Here is a tiny trained network, its code and every weight. The questions are about switching its units off for an input and a class, where a switched-off unit gives its printed mean instead of its output.

import numpy as np


def w(rows, s, z=0):
    codes = np.array(rows[::2]) - 128.0
    scale = np.full(codes.shape[1], s)
    scale[-1] = z or s
    return codes * scale


def f(y):
    return np.maximum(y, 0)


def log_softmax(a):
    a = a - a.max(-1, keepdims=True)
    return a - np.log(np.exp(a).sum(-1, keepdims=True))


def net(x, mask):
    res = np.array(x, float).reshape(1, 8) / 4 @ E
    y = f(res @ A[0][:, :-1].T + A[0][:, -1])
    res = res + np.where(mask, y, B[0][:, -1]) @ B[0][:, :-1]
    return log_softmax(res[-1] @ U[:, :-1].T + U[:, -1])


A, B = {}, {}
E = w([
[148,139,161,188,137,105,171,142,139,99,82],'x0',
[131,94,88,130,190,119,92,95,246,150,147],'x1',
[78,54,155,129,127,163,183,100,66,143,98],'x2',
[161,66,142,154,137,57,129,78,143,115,96],'x3',
[55,168,172,114,192,213,47,183,88,187,124],'x4',
[127,134,90,53,110,18,91,72,145,95,147],'x5',
[188,142,138,97,102,154,168,97,84,78,138],'x6',
[132,191,165,176,88,86,153,125,117,69,142],'x7',
],0.012)
A[0] = w([
[171,166,103,40,156,110,26,93,206,96,189,28],'neuron 1',
[125,133,162,163,118,105,102,126,87,50,152,3],'neuron 2',
[129,2,198,126,164,120,182,57,114,121,71,165],'neuron 3',
[113,17,69,44,113,188,124,93,70,166,188,137],'neuron 4',
[141,178,135,196,156,100,184,161,155,144,113,2],'neuron 5',
[195,72,142,168,183,227,180,174,196,162,144,213],'neuron 6',
],0.0088,0.0046)
B[0] = w([
[108,110,112,186,167,39,156,54,103,90,88,253],'neuron 1',
[74,143,79,115,102,88,201,30,107,132,154,165],'neuron 2',
[90,162,41,170,117,55,90,157,145,112,142,228],'neuron 3',
[106,76,118,156,94,50,1,202,127,28,132,239],'neuron 4',
[44,97,146,74,73,101,136,119,77,54,155,168],'neuron 5',
[54,62,47,133,113,130,45,129,70,85,65,237],'neuron 6',
],0.0096,0.013)
U = w([
[87,68,45,141,96,54,100,80,126,90,109,186],'0',
[54,165,103,136,253,131,124,148,191,181,155,113],'1',
[58,110,126,114,142,230,53,206,72,152,121,218],'2',
[196,172,139,87,33,122,255,87,90,89,147,8],'3',
[178,69,86,71,200,52,132,128,128,253,108,55],'4',
[208,92,149,104,147,224,142,82,220,161,122,4],'5',
],0.0079,0.0042)

Each question gives the input, the list of numbers given to net, and the class t.
The units are the neurons (one row each of A and B). Each row of codes is followed by its name. A weight is (code - 128) times the scale printed after its matrix; where a second scale follows, it is the last column's (A, B and U).
mask holds one flag per neuron, in row order. A switched-off neuron (its flag False) gives its mean, the last column of its row in B, instead of its output. The means were averaged over made-up inputs and are rounded, as every weight is.
A unit's drop is (log p(t) with every unit on - log p(t) with that unit switched off) / (log p(t) with every unit on - log p(t) with every unit switched off).
The circuit of an input: a set's keep is (log p(t) with only the set's units on - log p(t) with every unit switched off) / (log p(t) with every unit on - log p(t) with every unit switched off). Starting from all 6 units, units are removed one at a time, each time the one whose removal leaves the highest keep (on an exact tie, the one counted first), for as long as the keep stays at least 0.8.
units of the circuit, in order: the units of the circuit, biggest drop first
most important unit: the unit with the biggest drop
top k neurons: the k neurons with the biggest drops, biggest first
drop of u: that unit's drop, to one decimal
input [8,0,-2,1,4,-1,-8,0], class 2: units of the circuit, in order : (neuron 1; neuron 3)
input [2,4,-5,-2,-1,-7,-4,1], class 2: top 2 neurons : (neuron 1; neuron 3)
input [2,8,-6,7,8,-7,-4,-5], class 2: top 2 neurons : (neuron 6; neuron 3)
input [2,0,-8,-3,1,-4,3,-8], class 2: most important unit : neuron 3
input [-8,-8,5,3,2,-4,-5,1], class 2: top 2 neurons : (neuron 1; neuron 2)
input [-4,-2,2,-1,7,4,2,8], class 3: top 2 neurons : (neuron 6; neuron 4)
input [4,-3,1,-3,5,6,6,0], class 3: top 2 neurons : (neuron 6; neuron 4)
input [-8,-6,-2,7,5,-1,2,0], class 2: drop of neuron 1 : 0.4
input [5,-6,-6,-6,-5,-3,-6,3], class 3: drop of neuron 6 : 0.1
input [5,-6,-3,3,-2,-1,-7,8], class 3: drop of neuron 6 : 0.2
